Rows and roughly how far along a hidden order each lies, from 0 to 30:
13.9,7.9,5.3,14.2,-64.7,16.1,-14.2,-18.5,-11.7,8.5,5.1,1.4,5.8,-10.8,23.4,-24.9,4.8,5.1,3.8,34.3,-11.7,-3.6 : 30
-38.1,17.5,14.6,-2.5,15.0,-13.4,-18.2,20.1,-18.2,-6.7,-2.6,2.6,-32.2,21.4,19.3,6.2,9.7,-13.3,-9.2,9.2,23.4,-8.9 : 0
-24.5,-27.2,0.4,-9.3,29.3,-9.5,1.9,19.9,7.9,-2.7,-19.7,15.1,15.4,15.2,10.0,-26.0,-3.4,12.2,-14.4,-5.0,-17.0,-14.8 : 30
-10.8,43.2,21.2,20.5,-38.5,-7.9,-7.5,5.4,-15.1,5.1,10.5,-5.0,-27.3,21.0,-2.4,0.6,11.7,-11.0,-2.5,7.2,23.4,8.5 : 0
2.7,21.1,1.1,16.9,-8.2,-13.5,7.7,34.3,13.3,1.5,-4.5,4.8,-3.2,23.2,-13.2,1.4,-6.9,-0.8,-11.9,-16.5,9.9,8.5 : 0
-26.9,1.3,1.7,-2.8,52.2,-22.3,11.2,20.1,4.0,-4.0,-0.9,3.1,-12.8,23.4,-18.8,14.3,0.0,-3.3,-3.8,-22.5,13.4,1.1 : 0
15.9,6.8,6.4,22.4,-49.4,1.3,4.2,10.2,12.2,12.6,-8.9,11.1,23.4,11.8,-0.7,-31.3,-5.3,14.8,-9.7,4.3,-23.1,0.3 : 30
-23.5,-8.7,8.3,-3.3,-8.3,6.2,-18.4,5.3,-13.0,-6.5,-11.1,9.8,-5.2,4.5,32.7,-27.4,4.2,-0.3,-9.2,21.6,-2.0,-15.4 : 30
-2.0,-0.4,10.9,7.9,-44.9,11.8,-14.1,-11.4,-12.5,6.9,-1.1,6.0,3.9,-0.9,19.0,-34.6,5.5,4.7,-1.7,25.5,-9.4,-8.6 : 30
24.7,-6.3,-14.9,13.8,-8.8,-7.4,14.9,-41.0,0.9,20.3,18.2,-3.8,32.7,-12.5,-12.7,1.7,2.2,20.3,25.0,9.0,-36.0,6.7 : 30
-3.5,39.9,11.2,19.4,-33.7,-8.6,-11.4,18.1,-9.1,1.9,5.4,-4.1,-20.6,16.6,9.5,7.8,4.6,-10.9,-6.7,12.3,20.5,6.8 : 0
-40.4,1.8,9.0,-4.7,55.3,-25.7,6.0,29.6,1.5,-4.6,-5.7,6.3,-17.7,31.7,-13.8,7.5,1.4,-5.0,-11.5,-21.8,16.7,-3.7 : 0
-20.2,-13.2,-7.2,-10.5,60.7,-12.4,10.7,10.1,5.6,-10.6,-1.8,2.2,-7.9,8.2,-18.9,18.3,-2.8,-5.3,2.5,-25.0,13.9,-0.3 : 0
-41.8,4.5,16.1,-10.1,24.6,-3.2,-12.5,1.1,-21.9,-9.9,0.5,1.3,-32.6,13.6,5.2,0.5,13.2,-14.7,-0.9,0.6,28.0,-7.7 : 0
-0.8,4.2,14.6,7.9,-60.6,20.5,-17.0,-5.9,-13.8,0.4,-2.9,5.6,-2.7,-2.6,20.8,-36.1,4.3,-1.8,-4.3,25.7,2.1,-7.0 : 30
12.4,32.7,6.5,18.0,-42.4,4.1,-5.9,9.2,-5.2,-1.2,7.1,-5.0,-17.7,3.7,-1.4,8.3,1.1,-11.0,0.2,3.2,21.9,10.4 : 0
